Below are the code and all the weights of a small trained network. Each question names an input and a class and asks about switching units off, where a switched-off unit gives its printed mean instead of its output.

import numpy as np


def w(rows, s, z=0):
    codes = np.array(rows[::2]) - 128.0
    scale = np.full(codes.shape[1], s)
    scale[-1] = z or s
    return codes * scale


def f(y):
    return y / 2 * (1 + np.tanh(0.7978845608 * (y + 0.044715 * y**3)))


def log_softmax(a):
    a = a - a.max(-1, keepdims=True)
    return a - np.log(np.exp(a).sum(-1, keepdims=True))


def net(x, mask):
    res = np.array(x, float).reshape(1, 7) / 4 @ E
    y = f(res @ A[0][:, :-1].T + A[0][:, -1])
    res = res + np.where(mask, y, B[0][:, -1]) @ B[0][:, :-1]
    return log_softmax(res[-1] @ U[:, :-1].T + U[:, -1])


A, B = {}, {}
E = w([
[153,64,56,27,22,6],'x0',
[139,205,102,175,29,149],'x1',
[193,214,176,199,109,98],'x2',
[66,255,109,150,223,35],'x3',
[11,151,44,65,137,186],'x4',
[83,58,122,146,62,155],'x5',
[171,69,134,215,169,107],'x6',
],0.0085)
A[0] = w([
[54,184,105,102,157,70,156],'neuron 1',
[207,31,128,126,131,87,234],'neuron 2',
[112,90,140,164,117,186,225],'neuron 3',
[78,134,151,82,119,197,208],'neuron 4',
[157,71,201,169,120,189,136],'neuron 5',
[126,208,174,127,139,105,240],'neuron 6',
[89,141,131,72,213,128,244],'neuron 7',
[108,128,106,142,105,168,95],'neuron 8',
[158,73,81,142,8,116,229],'neuron 9',
[32,120,34,91,85,170,204],'neuron 10',
[59,118,228,145,146,156,186],'neuron 11',
[97,151,176,130,191,130,252],'neuron 12',
[225,186,215,170,183,68,219],'neuron 13',
[178,113,67,72,62,122,228],'neuron 14',
[69,192,45,73,160,152,127],'neuron 15',
[113,112,163,193,165,153,141],'neuron 16',
[126,106,168,188,175,211,176],'neuron 17',
[136,119,169,137,179,190,88],'neuron 18',
[150,139,127,151,137,45,122],'neuron 19',
[86,147,103,161,29,239,206],'neuron 20',
],0.011,0.0044)
B[0] = w([
[155,117,58,87,193,51,211],'neuron 1',
[141,20,173,248,77,108,213],'neuron 2',
[56,129,120,145,69,221,195],'neuron 3',
[73,173,78,98,124,158,205],'neuron 4',
[107,101,153,213,56,179,204],'neuron 5',
[176,246,110,101,204,70,201],'neuron 6',
[149,43,2,30,185,124,222],'neuron 7',
[72,212,83,78,98,111,150],'neuron 8',
[154,134,209,189,7,96,237],'neuron 9',
[75,177,103,8,85,104,252],'neuron 10',
[113,125,19,138,160,205,195],'neuron 11',
[118,87,27,137,208,133,208],'neuron 12',
[211,107,195,219,213,106,237],'neuron 13',
[150,89,153,114,35,77,215],'neuron 14',
[153,142,121,51,145,71,227],'neuron 15',
[106,126,105,223,168,220,185],'neuron 16',
[25,135,130,204,162,190,221],'neuron 17',
[60,82,67,177,165,204,180],'neuron 18',
[189,109,208,155,156,70,163],'neuron 19',
[94,239,190,92,70,186,239],'neuron 20',
],0.0077,0.014)
U = w([
[210,53,157,163,9,87,219],'0',
[154,218,150,103,23,160,46],'1',
[105,98,78,168,180,219,12],'2',
[223,176,102,182,248,95,45],'3',
[122,87,44,36,174,87,253],'4',
],0.011,0.0011)

Each question gives the input, the list of numbers given to net, and the class t.
The units are the neurons (one row each of A and B). Each row of codes is followed by its name. A weight is (code - 128) times the scale printed after its matrix; where a second scale follows, it is the last column's (A, B and U).
mask holds one flag per neuron, in row order. A switched-off neuron (its flag False) gives its mean, the last column of its row in B, instead of its output. The means were averaged over made-up inputs and are rounded, as every weight is.
A unit's drop is (log p(t) with every unit on - log p(t) with that unit switched off) / (log p(t) with every unit on - log p(t) with every unit switched off).
The circuit of an input: a set's keep is (log p(t) with only the set's units on - log p(t) with every unit switched off) / (log p(t) with every unit on - log p(t) with every unit switched off). Starting from the 12 units with the biggest drops (on a tie, the unit counted first), units are removed one at a time, each time the one whose removal leaves the highest keep (on an exact tie, the one counted first), for as long as the keep stays at least 0.8.
units of the circuit, in order: the units of the circuit, biggest drop first
top k neurons: the k neurons with the biggest drops, biggest first
drop when u is switched off: that unit's drop, to one decimal
input [-4,-5,-3,3,-2,-1,-6], class 4: units of the circuit, in order -> [neuron 7]
input [6,-1,-1,3,1,-6,7], class 3: top 3 neurons -> [neuron 9; neuron 5; neuron 3]
input [1,1,1,-2,-8,-8,-7], class 3: top 2 neurons -> [neuron 13; neuron 6]
input [-2,-4,1,8,1,5,0], class 4: top 2 neurons -> [neuron 7; neuron 9]
input [-6,2,3,-3,0,-8,-5], class 3: top 2 neurons -> [neuron 6; neuron 13]
input [-4,4,-8,-4,2,-3,0], class 1: top 2 neurons -> [neuron 20; neuron 10]
input [0,-4,6,-7,1,7,-4], class 1: top 2 neurons -> [neuron 20; neuron 13]
input [4,-2,-6,2,-6,7,-1], class 0: drop when neuron 20 is switched off -> 0.0
input [7,1,-6,-6,8,-2,7], class 0: drop when neuron 2 is switched off -> 0.2
input [-3,-3,8,1,8,-7,-6], class 4: drop when neuron 7 is switched off -> 0.4
input [3,8,-3,8,0,2,-1], class 4: drop when neuron 1 is switched off -> 0.2
